[[124 116 113 117 116 107 134 114 127 138]
 [131 125 121 128 126 121 130 128 133 127]
 [125 120 120 121 121 115 131 118 125 136]
 [123 119 119 119 119 115 130 116 123 137]
 [132 117 111 124 119 115 128 124 131 129]
 [124 142 151 133 140 147 126 134 123 126]]
=>
[[124 116 113 117 116 107 134 114 127 138]
 [132 117 111 124 119 115 128 124 131 129]
 [123 119 119 119 119 115 130 116 123 137]
 [125 120 120 121 121 115 131 118 125 136]
 [131 125 121 128 126 121 130 128 133 127]
 [124 142 151 133 140 147 126 134 123 126]]

[[102 155 152 154 101 156 150 156 102 154]
 [148 105 103 102 151 103 107 102 153 106]
 [154 101 106 101 152 103 105 102 151 104]
 [104 156 154 153 101 152 152 152 104 151]
 [106 150 154 149 107 152 150 151 106 149]]
=>
[[154 101 106 101 152 103 105 102 151 104]
 [148 105 103 102 151 103 107 102 153 106]
 [106 150 154 149 107 152 150 151 106 149]
 [102 155 152 154 101 156 150 156 102 154]
 [104 156 154 153 101 152 152 152 104 151]]

[[139 135 133 133 130 130 131 109 138 132 105 111]
 [117 121 123 122 126 126 125 147 118 124 150 145]]
=>
[[117 121 123 122 126 126 125 147 118 124 150 145]
 [139 135 133 133 130 130 131 109 138 132 105 111]]

[[103 134 134 132 120 126 128 131 146 130 130 145 131 102 125]
 [108 110 137 132 111 145 126 134 148 120 127 110 122 111 129]
 [137 139 118 120 148 123 119 119 116 137 128 138 138 139 117]
 [133 119 136 133 127 125 144 129 132 140 133 117 118 132 137]]
=>
[[108 110 137 132 111 145 126 134 148 120 127 110 122 111 129]
 [133 119 136 133 127 125 144 129 132 140 133 117 118 132 137]
 [103 134 134 132 120 126 128 131 146 130 130 145 131 102 125]
 [137 139 118 120 148 123 119 119 116 137 128 138 138 139 117]]

[[142 121 129 122 150 142 145 139]
 [129 135 115 123 134 129 125 147]
 [115 138 136 114 135 115 128 121]
 [111 115 140 119 118 111 129 128]
 [118 118 134 129 115 118 128 124]
 [119 131 130 130 121 119 137 136]
 [119 120 121 122 128 119 137 129]]
=>
[[111 115 140 119 118 111 129 128]
 [118 118 134 129 115 118 128 124]
 [119 120 121 122 128 119 137 129]
 [142 121 129 122 150 142 145 139]
 [119 131 130 130 121 119 137 136]
 [129 135 115 123 134 129 125 147]
 [115 138 136 114 135 115 128 121]]

[[144 134 138 102 133 130 102 153 134 143 151 153 119]
 [121 109 147 140 115 138 132 137 105 138 127 129 105]
 [103 130 148 126 145 154 121 118 154 141 131 135 133]
 [142 115 132 142 114 113 114 105 106 139 113 134 117]
 [116 141 108 114 120 102 108 137 107 153 112 124 136]
 [136 149 114 122 136 137 133 142 121 104 138 122 129]]
=>
[[121 109 147 140 115 138 132 137 105 138 127 129 105]
 [142 115 132 142 114 113 114 105 106 139 113 134 117]
 [103 130 148 126 145 154 121 118 154 141 131 135 133]
 [144 134 138 102 133 130 102 153 134 143 151 153 119]
 [116 141 108 114 120 102 108 137 107 153 112 124 136]
 [136 149 114 122 136 137 133 142 121 104 138 122 129]]

[[145 155 154 120 120 117 140 115 125 111 131 127 117 127]
 [118 119 117 114 117 108 132 111 121 113 122 119 112 145]
 [129 126 126 139 107 107 126 145 111 116 141 100 112 130]
 [135 123 120 138 136 138 112 136 131 145 122 151 138 111]]
=>
[[118 119 117 114 117 108 132 111 121 113 122 119 112 145]
 [135 123 120 138 136 138 112 136 131 145 122 151 138 111]
 [129 126 126 139 107 107 126 145 111 116 141 100 112 130]
 [145 155 154 120 120 117 140 115 125 111 131 127 117 127]]
---
[[101 156]
 [154 104]
 [103 119]]
=>
[101 104]

[[128 113]
 [139 100]]
=>
[128 100]

[[122 105]
 [106 112]]
=>
[122 112]

[[133 109 125]
 [108 140 153]
 [124 125 132]]
=>
[133 140 132]

[[139 128 132]
 [130 137 133]
 [136 154 138]
 [126 126 139]]
=>
[139 137 138]

[[118 126 145]
 [132 111 100]]
=>
[118 111]

[[138 156]
 [147 153]
 [150 154]
 [145 141]]
=>
[138 153]

[[150 153]
 [146 151]
 [140 139]]
=>
[150 151]
